Here is a tiny trained network, its code and every weight. The questions are about switching its units off for an input and a class, where a switched-off unit gives its printed mean instead of its output.

import numpy as np


def w(rows, s, z=0):
    codes = np.array(rows[::2]) - 128.0
    scale = np.full(codes.shape[1], s)
    scale[-1] = z or s
    return codes * scale


def norm(h):
    return h / np.sqrt((h * h).mean(-1, keepdims=True) + 1e-5)


def f(y):
    return np.maximum(y, 0)


def log_softmax(a):
    a = a - a.max(-1, keepdims=True)
    return a - np.log(np.exp(a).sum(-1, keepdims=True))


def net(x, mask):
    res = np.array(x, float).reshape(1, 2) / 4 @ E
    u = 0
    for l in range(2):
        y = f(norm(res) @ A[l][:, :-1].T + A[l][:, -1])
        res = res + np.where(mask[u : u + 7], y, B[l][:, -1]) @ B[l][:, :-1]
        u += 7
    return log_softmax(norm(res)[-1] @ U[:, :-1].T + U[:, -1])


A, B = {}, {}
E = w([
[106,16,255,161,23],'x0',
[241,73,176,238,74],'x1',
],0.0021)
A[0] = w([
[17,151,245,125,49,106],'0.n1',
[26,114,136,163,40,25],'0.n2',
[152,20,156,246,78,151],'0.n3',
[143,230,52,111,146,140],'0.n4',
[173,87,67,170,133,126],'0.n5',
[2,108,115,138,68,4],'0.n6',
[143,152,88,213,164,44],'0.n7',
],0.0039,0.0021)
B[0] = w([
[115,94,3,197,221,211],'0.n1',
[179,232,223,53,142,162],'0.n2',
[123,145,73,90,88,253],'0.n3',
[99,56,205,89,10,211],'0.n4',
[170,117,188,192,238,165],'0.n5',
[56,109,109,166,223,155],'0.n6',
[226,236,111,125,240,152],'0.n7',
],0.0044,0.0043)
A[1] = w([
[23,8,183,129,104,147],'1.n1',
[61,198,59,176,231,81],'1.n2',
[43,174,28,79,148,220],'1.n3',
[225,95,156,208,254,249],'1.n4',
[246,167,189,141,243,103],'1.n5',
[38,158,149,59,105,130],'1.n6',
[77,91,95,184,239,79],'1.n7',
],0.0036,0.0019)
B[1] = w([
[149,176,123,107,168,204],'1.n1',
[100,44,177,184,145,191],'1.n2',
[177,93,215,142,111,253],'1.n3',
[86,123,73,52,178,251],'1.n4',
[93,254,53,200,184,199],'1.n5',
[170,190,148,84,60,196],'1.n6',
[28,4,211,161,244,182],'1.n7',
],0.0046,0.0036)
U = w([
[141,192,208,33,38,210],'0',
[24,27,180,164,242,178],'1',
[136,245,23,176,225,207],'2',
[205,29,57,212,11,181],'3',
[91,147,114,169,103,10],'4',
[70,157,114,186,89,2],'5',
[77,155,118,184,96,7],'6',
],0.011,0.0075)

Each question gives the input, the list of numbers given to net, and the class t.
The units are the neurons (one row each of A and B). Each row of codes is followed by its name. A weight is (code - 128) times the scale printed after its matrix; where a second scale follows, it is the last column's (A, B and U).
mask holds one flag per neuron, layer by layer. A switched-off neuron (its flag False) gives its mean, the last column of its row in B, instead of its output. The means were averaged over made-up inputs and are rounded, as every weight is.
A unit's drop is (log p(t) with every unit on - log p(t) with that unit switched off) / (log p(t) with every unit on - log p(t) with every unit switched off).
The circuit of an input: a set's keep is (log p(t) with only the set's units on - log p(t) with every unit switched off) / (log p(t) with every unit on - log p(t) with every unit switched off). Starting from the 12 units with the biggest drops (on a tie, the unit counted first), units are removed one at a time, each time the one whose removal leaves the highest keep (on an exact tie, the one counted first), for as long as the keep stays at least 0.8.
units of the circuit, in order: the units of the circuit, biggest drop first
k most important neurons: the k neurons with the biggest drops, biggest first
k most important neurons of layer l: the k neurons of layer l with the biggest drops, biggest first
drop when u is switched off: that unit's drop, to one decimal
input [0,8], class 2: units of the circuit, in order	0.n4, 1.n5
input [3,3], class 3: 2 most important neurons	0.n3, 1.n5
input [0,4], class 2: units of the circuit, in order	0.n4
input [-8,-3], class 0: 2 most important neurons	0.n4, 0.n1
input [7,1], class 3: units of the circuit, in order	0.n3, 0.n1, 1.n7
input [4,1], class 3: 4 most important neurons of layer 0	0.n3, 0.n5, 0.n1, 0.n6
input [8,2], class 3: 3 most important neurons	0.n3, 0.n1, 1.n7
input [8,1], class 3: 3 most important neurons of layer 1	1.n7, 1.n4, 1.n5
input [1,4], class 3: 3 most important neurons	0.n3, 0.n1, 0.n7
input [0,2], class 2: 2 most important neurons	0.n4, 0.n5
input [4,3], class 3: 2 most important neurons	0.n3, 1.n5
input [2,1], class 3: drop when 0.n3 is switched off	1.0
input [6,3], class 3: drop when 0.n3 is switched off	0.3
input [1,3], class 3: drop when 0.n3 is switched off	2.2
input [2,2], class 3: units of the circuit, in order	0.n3
